In the rows, 128 means zero.
Facts:
K102 β:K535
K11 β:K333 K77
K111 ζ:r σ:K416 ε:K758 β:K333
K113 ζ:i σ:K952
K124 ζ:a σ:K439 ε:K825
K125 ζ:a σ:K165 ε:K329
K130 ζ:q σ:K169 ε:K235
K141 ζ:c σ:K527 β:K471
K151 β:K217 K162
K152 σ:K783 ε:K390 β:K278
K162 ζ:b σ:K661 β:K820
K165 β:K333 K478
K169 β:K494
K177 ζ:l σ:K471 ε:K771
K184 ζ:e σ:K785
K187 ζ:j σ:K243 ε:K258
K190 ζ:m σ:K753
K199 ζ:o σ:K169 β:K581
K20 ζ:g σ:K721 ε:K233 β:K785
K204 β:K141 K130
K208 σ:K103 ε:K665
K212 β:K932 K77
K214 ζ:a σ:K212 ε:K763 β:K205
K217 ζ:i σ:K711 ε:K902 β:K309
K228 ζ:j σ:K471 ε:K177 β:K384
K229 ζ:d σ:K952 ε:K994
K231 ζ:i σ:K103
K233 ζ:d σ:K721
K235 σ:K169 ε:K199 β:K124
K25 σ:K971 β:K736
K251 σ:K849 ε:K7 β:K949
K252 ζ:h σ:K885 β:K190
K257 ζ:g σ:K661 ε:K453
K258 ζ:a σ:K243
K266 σ:K736 ε:K981 β:K471
K274 σ:K527 ε:K141 β:K77
K275 ζ:f σ:K215
K276 ζ:a σ:K169 ε:K864
K278 ζ:m σ:K11 β:K607
K28 ζ:p σ:K375 ε:K899
K285 σ:K832 ε:K361 β:K788
K301 ζ:d σ:K243 ε:K187 β:K231
K302 β:K274
K309 ζ:m σ:K165 ε:K125 β:K471
K32 σ:K785 ε:K433 β:K593 K141
K325 σ:K204 ε:K593 β:K258 K309 K437
K329 ζ:e σ:K165 β:K325
K333 ζ:b σ:K785 ε:K5 β:K513
K361 σ:K832 β:K274 K601
K372 ζ:f σ:K102 β:K231 K48
K384 σ:K585 ε:K975 β:K601 K208
K388 σ:K753 ε:K190 β:K864
K390 ζ:c σ:K783 ε:K788
K411 ζ:c σ:K801 ε:K900
K433 ζ:k σ:K785 ε:K584
K436 ζ:p σ:K783
K437 ζ:m σ:K585 ε:K384
K45 ζ:a σ:K601
K453 ζ:f σ:K661 ε:K627 β:K231
K455 β:K620 K471
K470 ζ:b σ:K711 ε:K217 β:K581
K478 ζ:i σ:K885 ε:K252 β:K820
K48 σ:K151 β:K141 K820
K480 ζ:g σ:K102 ε:K637 β:K214 K687
K485 ζ:b σ:K204 ε:K784 β:K231 K77 K820
K494 ζ:a σ:K538 ε:K583 β:K187
K5 ζ:g σ:K785 ε:K184
K513 β:K25
K527 β:K721 K124
K535 σ:K783 ε:K152 β:K215
K548 σ:K103 ε:K231 β:K275
K564 ζ:i σ:K204 ε:K485 β:K309
K573 ζ:m σ:K169 ε:K276 β:K103
K581 ζ:q σ:K820 β:K231 K585
K583 ζ:c σ:K538 ε:K790
K584 ζ:q σ:K785 ε:K333 β:K205 K11 K130
K585 β:K231
K593 ζ:e σ:K204 ε:K621 β:K627
K607 ζ:l σ:K527 ε:K274 β:K25
K61 ζ:c σ:K103 ε:K548 β:K301 K103
K617 ζ:g σ:K204 ε:K325 β:K208
K620 ζ:k σ:K455 ε:K678 β:K124
K621 σ:K204 β:K215
K627 ζ:j σ:K661 ε:K162
K637 ζ:a σ:K102 ε:K372
K648 σ:K191
K650 ζ:a σ:K191 ε:K648 β:K258
K661 β:K453
K665 ζ:r σ:K103 ε:K61 β:K875
K669 ζ:e σ:K191 ε:K650
K678 ζ:h σ:K455
K679 ζ:o σ:K556 ε:K850
K687 ζ:p σ:K753 ε:K388 β:K968
K697 ζ:h σ:K801
K7 ζ:e σ:K849 ε:K906 β:K187 K620
K701 σ:K585 β:K585
K721 β:K952
K725 ζ:l σ:K455 ε:K620 β:K753 K585 K416
K736 β:K301
K751 ζ:e σ:K711
K758 ζ:j σ:K416
K763 ζ:d σ:K212 β:K471
K77 β:K231
K771 ζ:a σ:K471
K774 ζ:c σ:K601 ε:K45 β:K416 K788
K784 ζ:o σ:K204 ε:K617 β:K28 K302
K785 β:K535 K601
K788 σ:K783 ε:K436 β:K585
K790 ζ:f σ:K538
K797 ζ:i σ:K601 ε:K774 β:K607
K80 σ:K103 ε:K208
K801 β:K849 K266
K810 ζ:i σ:K585 ε:K437 β:K932 K736
K812 ζ:n σ:K513 β:K275 K61 K25
K816 ζ:b σ:K165 ε:K309
K820 β:K208
K825 σ:K439
K850 ζ:a σ:K556
K852 ζ:a σ:K77 β:K266
K864 σ:K169 ε:K130 β:K309
K865 ζ:n σ:K121 β:K80 K797 K556
K875 σ:K151 ε:K48
K899 ζ:b σ:K375
K900 ζ:a σ:K801 ε:K697
K902 ζ:a σ:K711 ε:K751 β:K548
K906 ζ:h σ:K849
K931 ζ:g σ:K736 β:K124
K932 β:K208
K949 ζ:j σ:K11 ε:K278
K968 ζ:e σ:K721 ε:K20 β:K124 K48
K971 β:K7
K975 ζ:n σ:K585 ε:K701 β:K548 K478
K977 ζ:b σ:K471 ε:K228
K981 σ:K736 ε:K931
K983 ζ:b σ:K952 ε:K229
K991 ζ:q σ:K302 β:K637
K994 ζ:n σ:K952 ε:K113 β:K190 K217

Known rows:
K217: [115 127 124 140 137 125 126 132 115 139 117 144 114  98 152 120 128 137
 127 115 127 145 136 128 114 131 119 128]
K774: [121 124 126 146 130 137 139 127 121 113 125 109 112 107 140 124 118 126
 146 113 119 148 110 138 123 147 118 131]
K205: [145 142 133  90  93 143 113 146 154 114 134 148 151 172  96 135 153 106
  93 166 120  81 144  93 127  99 134 125]
K971: [132 143 137 106  60 117 106 145 134 121 131 123 161 167 119 129 146  84
  92 159 114  80 142 112 131 108 123 114]
K527: [134 144 136 107  64 118 108 143 138 121 135 126 161 167 115 131 144  89
  93 156 112  80 139 114 130 108 123 115]
K121: [134 146 132 100  79 133 113 143 151 110 136 133 158 170 100 132 147 100
  96 166 116  86 139 103 132 105 129 121]
K103: [125 123 114 121 108 156  48 122 157  80 119 164 155 183  70 122 188 141
 102 160 117  64 139 116 147 136  99 133]
K601: [144 147 131  97  98 148 119 144 166 106 138 142 153 172  88 136 148 112
  97 168 118  89 137  91 129 105 133 127]
K758: [169  89 118 115 181 170 138  91 104 137 120  87 132 124 124 156  99  97
 145 110 111 112 113 176 163 142 143 136]
K177: [140 109 123 134 157 143 129 112 124 143 117 117 122 115 125 136 114 123
 138 115 123 135 125 151 134 135 143 130]
K981: [127 122 130 130 149 125 128 119 133 132 130 124 111 112 135 122 128 137
 134 110 132 145 128 136 117 134 125 127]
K637: [131 131 120 133 156 129 115 117 131 146 118 145 110 117 128 129 119 161
 144 120 134 145 128 123 129 124 154 134]
K470: [ 73 125 134 176 127 127 149 167 132 144 126 159 149  73 149 108 128 145
 111 137 120 173 141 133  98 148  88 126]
K233: [169 111 124 111 163 136 123  82 120 129 126  83 102 141 123 141 106 120
 157  97 126 115 105 157 154 135 159 133]
K931: [162 106 125 130 139 128 109  82 108 142 116  72 109 129 128 140  99 102
 160  93 117 116 104 169 155 137 165 123]
K583: [131 122 120 132 145 141 129 123 116 120 119 124 106 107 136 125 128 126
 139 111 125 145 121 129 116 132 126 133]
K77: [137 145 135 101  80 138 116 148 157 109 137 131 158 169  96 133 144 101
  98 163 114  87 134 100 133 106 127 125]
K375: [135 144 133 103  80 136 117 144 153 111 133 134 158 170  99 131 145  98
  99 164 117  87 142 103 131 105 126 123]

Rows:
No name comes twice in this set of rows, the named rows included.
[114  71 134 119 121 113  62 121 115  36  16 129 160 150 178  89 157 225
 173  96 110 177 163 163 164 147  80 149] => K665
[101 114 117 155 141 160 151 150 108 130 118 134 144  87 148 133 111 121
 133 130 107 150 121 145 126 156 102 140] => K228
[ 82 148 123 165 122 113 122 159 124 147 117 182 118  85 151 109 129 172
 127 130 132 167 138 100 104 131 123 129] => K214
[174 112 121  92 179 125 121  76 115 141 137  96  95 152 138 142 116 128
 146  90 142  96 124 156 151 130 152 133] => K190
[176 113 121 108 170 123 102  73 118 159 118 106  98 141 124 143 104 132
 151  94 136 106 120 151 157 120 185 126] => K258
[121 121 133 138 126 106 124 117 114 140 127 113 115 111 155 119 125 120
 130 104 129 135 129 149 119 136 118 119] => K388
[171 103 122 109 158 143 121  82 113 126 124  79  98 134 126 142 112 104
 154  93 122 113 107 158 145 135 151 131] => K141
[123 133 125 143 144 119 119 118 125 144 119 134 112 116 135 125 112 152
 145 116 131 143 120 130 136 133 148 135] => K900
[153  81 101 137 195 160  48  56 128  99 110 112 104 154  92 128 147 157
 158  94 128  90 109 178 174 167 117 139] => K231
[ 85 144 120 159 116 103 114 158 111 157 109 184 116  81 164 109 131 159
 119 121 132 161 149 104 100 125 124 124] => K494
[ 74 146 126 169 115 122 142 162 124 128 124 158 126  83 156 107 128 153
 124 129 123 175 129 116  98 146  93 137] => K810
[155 101 109 118 188 172 132 117 106 149 111 136 124 102 134 146 117 114
 132 113 120 124 133 144 137 135 137 137] => K627

Now the same things, written a new way:
Known rows:
K885: [150 133 126 116 108 101 122 161 108 102 115 113 124 113 146 125 154 144
 128 117 141 141 103 141 138 117 125 131 139 136 134 116 140 159  95 162]
K478: [123 134 125 150 142 138 123 135 158 133 142 155 133 125 135 141 132 117
 138 114 123 112 147 119 115 125 137 124 142 108 124 154 134 112 190 129]
K411: [130 138 109 135 128 129 127 119 128 146 155 142 125 119 137 141 128 109
 130 105 118 111 132 118 124 122 130 143 118 121 119 135 131 109 182 128]
K601: [145 131 140 120 103 101 129 158 113  99 117 126 130 115 147 120 147 143
 127 128 142 147 109 141 133 120 128 119 151 137 121 120 139 165 105 170]
K439: [151 131 125 117 107 102 123 161 104 104 113 116 121 113 146 124 154 143
 132 118 144 142 102 141 139 116 123 131 142 135 134 117 136 161  95 162]
K124: [123 136 130 146 133 146 138 141 148 144 168 161 126 142 142 125 120 118
 132 103 124 106 130 123 136 123 126 109 111 113 129 147 127 111 170 120]
K701: [111 106 147 113 126 135 144  89 124 128  94 105 129 140  97 117 100 133
 125 179 121 149 140 134 124 147 136 124 131 146 112 113 114 130  58 114]
K585: [142 126 138 127 102  99 130 157 123  97 105 125 132 116 151 122 144 138
 134 128 138 144 117 142 135 120 138 121 153 136 112 125 144 172  88 172]
K20: [125 133 111 134 126 122 128 104 131 135 132 130 125 124 129 139 116 109
 126 122 114 123 135 121 116 128 136 144 114 135 108 131 144 122 152 134]
K711: [151 131 127 116 108 101 122 159 108 105 116 115 122 114 144 124 151 144
 128 116 143 141 103 140 137 116 124 131 137 134 135 117 136 157  96 160]
K184: [ 98 119 133  82 119 163 142  43 108 125 111 109 124 162  58  84 107 162
  86 187 131 177 147 102 101 163 141  95 152 150 139 100 166  89  29 133]
K548: [123 104 187 101 153 130 127  91 111 169 119 126 107 127  63 113  77 120
 166 191 121 133 103 134 113 132 122 119 145 126  94  83 105 126  73  97]
K621: [ 84 124 148 128 133 139 120  59 112 109  84  59 158 138  90 115  79 137
  85 210 130 172 159 122 114 186 101 109  80 168 169  94  92 159  99 111]
K763: [126 123 124 145 138 141 129 142 147 147 139 135 120 137 127 130 124 127
 131 108 117 111 139 130 138 126 124 124 107 122 135 143 129 105 141 116]
K556: [153 138 135 107 115 105 118 157 101 104 121 127 132 114 139 122 160 152
 123 127 150 143  99 139 130 115 121 128 160 131 135 115 139 156 111 153]
K678: [120 127 127 122 125 131 138 111 127 135 137 131 120 131 114 126 113 127
 125 145 121 131 132 128 118 132 122 132 119 135 123 120 127 110 124 120]
K455: [160 117 131 131 118 109 119 181 125 115 103 105 122 120 146 123 159 147
 127  96 135 130 111 149 154 113 120 121 126 133 141 133 143 154  86 153]
K485: [ 97 140 115 195 144 127  98 113 155 114 122 113 166 117 156 149 107 114
 114 132 122 108 177 106 116 160 137 118  94 127 171 142 113 156 214 133]

Rows:
No name comes twice in this set of rows, the named rows included.
[129 134 119 125 129 132 130 108 124 144 143 133 125 123 124 135 122 112
 125 119 117 126 133 120 124 130 127 139 120 130 112 130 132 113 157 124] => K583
[127 130 119 131 138 140 128 131 131 143 142 134 118 134 128 131 126 124
 133 112 126 113 128 124 133 124 125 134 109 122 137 133 123 110 136 107] => K650
[116 130 109 153 117 124 130 130 132 130 143 145 121 122 155 140 117 119
 144 111 127 104 136 121 124 128 146 143 124 116 121 132 116 125 142 130] => K285
[126 141 116 132 141 135 118 125 133 135 151 154 128 120 130 144 137 118
 138 118 131 116 131 114 111 122 130 139 144 108 131 136 126 106 189 121] => K797
[101 146  92 134 112 142 129  86 129 128 157 162 117 144 108 111 118 149
  93 126 124 131 148  92  97 138 155 109 144 127 140 124 189  78 122 162] => K433
[124 124 129 138 141 148 135 134 150 146 140 139 121 137 122 131 126 116
 133 116 118 121 140 126 127 128 120 118 115 118 130 147 128 102 164 118] => K217
[154 125 134 125 121 101 108 163 119 102  93 116 140 113 140 128 163 150
 127 120 142 134 115 143 138 110 139 136 167 128 136 127 143 164 100 154] => K165
[105 145 105 200 149 142 100 141 160 132 151 123 145 119 162 154 115 109
 118  98 123 100 169 106 125 153 112 115  63 122 190 150 112 132 251 129] => K564
[103 134 115  97 116 148 136  38 122 131 116 121 128 154  62  93 107 147
  68 167 116 171 147 101  92 153 142 101 142 158 127 113 200  83  71 152] => K5
[122 129 137 119 139 147 139 117 134 145 144 131 124 146 112 116 116 126
 121 134 123 128 123 126 133 133 114 113 111 130 130 129 122 108 128 108] => K258
[102 133 129 108 129 155 127  61 134 126 129 143 142 157  74  94 119 158
  80 165 128 156 158  97  97 146 158  95 177 128 136 126 185  89  93 145] => K333
[131 113 151  96 146 153 170 132 155 123 104 108 161 157 117 124 147 125
 100 156 114 144 149 161 153 129  96 138 118 144 111 167  94 119 135  67] => K130
[131 107 171 109 153 120 117  90 121 173 113 123 111 112  75 129  87  99
 165 172 111 125 108 128 110 127 131 132 145 127  76  96 121 126 112 113] => K61
[121 115 148 114 142 143 135 108 143 136 111 116 136 142  97 118 117 127
 121 154 119 140 142 131 127 139 127 117 131 133 118 133 126 118 114 111] => K162
[131 138 125 180 125 103  92 169 134  92 100  92 159 106 170 135 142 144
 103 109 143 127 144 132 145 141 116 111 102 140 188 136 124 188 159 164] => K204

Now the same things, written a new way:
Known rows:
K494: [129 130 107 124 121 132 123 132 121 139 124 118 132 130 128 129 141 132
 149 125 123 142 130 132 113 179 126 131 129 148 122 131 123 132 125 136
 121]
K983: [132 132 111 123 133 138 129 130 120 140 124 122 135 130 131 125 141 132
 151 132 130 136 129 133 114 183 118 132 134 140 116 133 124 128 114 137
 123]
K763: [140 130 129 129 133 114 133 131 128 130 125 121 128 129 123 135 129 134
 161 111 117 143 129 130 126 152 122 130 122 141 139 136 135 131 128 137
 127]
K480: [137 126 105 121 126 129 128 136 117 145 126 115 129 137 111 131 145 133
 138 122 127 145 128 131 120 178 121 136 128 150 125 131 131 119 124 127
 119]
K217: [134 133 122 127 134 126 134 127 139 130 129 134 123 126 127 133 130 142
 160 120 117 145 126 130 114 149 113 132 128 144 141 125 128 135 132 136
 129]
K607: [122 128 115 127 139 143 128 135 120 136 115 113 135 131 131 128 151 139
 133 129 131 133 134 134 119 177 108 135 127 126 118 131 123 121 130 127
 122]
K812: [131 124 137 131 117 139 133 132 118 131 122 102 127 122 124 131 142 127
 130 124 132 133 129 126 142 141 112 136 126 128 126 139 129 111 133 120
 120]
K679: [132 127 104 121 124 135 125 130 110 140 125 117 137 127 120 124 149 135
 135 128 129 139 130 131 111 173 119 134 126 138 120 125 127 139 122 135
 120]
K581: [134 127 125 132 128 153 139 132 129 130 126 120 131 127 123 131 143 134
 123 126 132 123 128 129 127 158 114 145 127 119 128 128 128 126 132 118
 131]
K538: [112 124 142 126 140  92 114 127 123 122 131 156 128 147 149 120 104 117
  71 138 129 117 126 125 143  85 137 100 125 119 125 117 128 139 117 129
 125]
K212: [116 120 150 127 148  95 120 134 124 119 134 151 121 159 123 124 106 121
  70 137 132 119 127 124 158  82 134 107 126 123 129 116 130 118 121 111
 125]
K285: [128 127 123 127 133 146 129 137 125 137 123 116 128 133 130 127 146 133
 142 131 130 133 130 131 131 191 114 132 134 140 117 135 120 112 127 123
 120]
K736: [104 121 143 129 153 102 118 132 134 118 125 153 126 152 140 125 106 126
  66 140 131 114 129 127 147  86 129 108 122 108 130 112 125 125 126 113
 127]
K753: [105 123 141 128 147  98 118 130 133 118 126 155 126 151 145 123 106 123
  65 139 129 115 128 127 145  85 130 107 123 109 130 112 125 132 122 116
 128]
K548: [107 136 122 128  80 186 146 129 142 114 127  95 145 109 154 132 109 124
 140 129 132 120 123 130 124  88 152 166 135 124 146 125 133  83 129 118
 130]
K80: [111 133 122 124 104 187 136 138 110 131 115 100 150 128 156 125 122 139
 134 136 125 137 128 140 125 163 125 157 137 147 135 119 124 112 107 131
 115]
K648: [141 133 137 132 111 146 135 121 136 129 127 117 125 113 139 135 130 124
 146 132 130 127 127 130 129 113 127 134 135 127 124 132 130 138 126 136
 131]
K849: [113 126 133 129 134  89 116 129 137 119 130 162 126 151 150 124 100 119
  74 131 122 117 127 127 137  93 153 104 122 119 132 113 123 141 118 128
 132]

Rows:
No name comes twice in this set of rows, the named rows included.
[130 131 125 125 121 141 128 133 114 136 125 117 132 129 136 124 140 126
 147 132 129 135 129 129 125 194 121 128 137 146 114 140 122 125 115 136
 119] => K251
[114 131 121 131 111 151 146 127 153 116 130 108 125 112 129 135 132 115
 145 124 137 116 125 123 118 115 136 147 134 114 127 143 131  93 140 112
 135] => K701
[127 131  98 128 137 139 122 133 134 132 121 130 133 131 133 132 141 141
 150 125 117 136 133 136 101 180 132 136 128 141 129 118 121 139 130 134
 129] => K124
[150 132 120 127 104 130 135 120 135 137 130 116 122 119 119 138 131 127
 141 121 127 139 125 131 125 100 136 135 124 131 134 130 137 136 131 131
 129] => K931
[128 124 126 136 112 147 113 126 122 154 133 149 131  84  49 104 133 120
 160 103 123 100 128 124 136 167 180 116 126  88 147 157  93  83 170 131
 164] => K593
[135 132 110 130 130 137 128 137 137 133 123 133 129 135 140 132 137 129
 150 124 116 136 130 134 112 212 135 132 134 148 125 132 117 130 123 134
 128] => K266
[151 130 135 131  97 136 134 127 135 130 129 109 121 118 129 140 130 116
 143 119 125 135 127 127 132 118 142 135 127 137 130 138 136 133 128 129
 126] => K994
[121 131 111 127  90 144 138 120 135 119 134 101 132 104 132 131 135 117
 139 124 134 122 124 120  99 109 144 148 128 119 127 135 132 121 136 124
 133] => K436
[135 126 145 134 121 159 118 127 108 150 143 152 131  83  47  97 128 119
 168 115 130  91 126 118 144 173 176 118 140  96 136 160  93  79 162 129
 162] => K621
[133 130 143 132 152 147 136 133 128 119 129 127 129 127 126 131 133 143
 155 129 129 126 132 128 127 148 100 139 133 136 133 124 129 125 135 127
 128] => K274
[123 128 105 124 144 144 128 135 127 135 127 129 125 137 115 129 142 145
 149 133 126 138 131 134 114 168 114 136 135 146 126 121 122 115 135 122
 123] => K478
[120 126 112 127 147 142 127 136 131 134 117 114 132 134 118 131 149 141
 144 126 130 135 134 135 121 164 113 138 127 129 122 127 123 110 133 121
 121] => K301

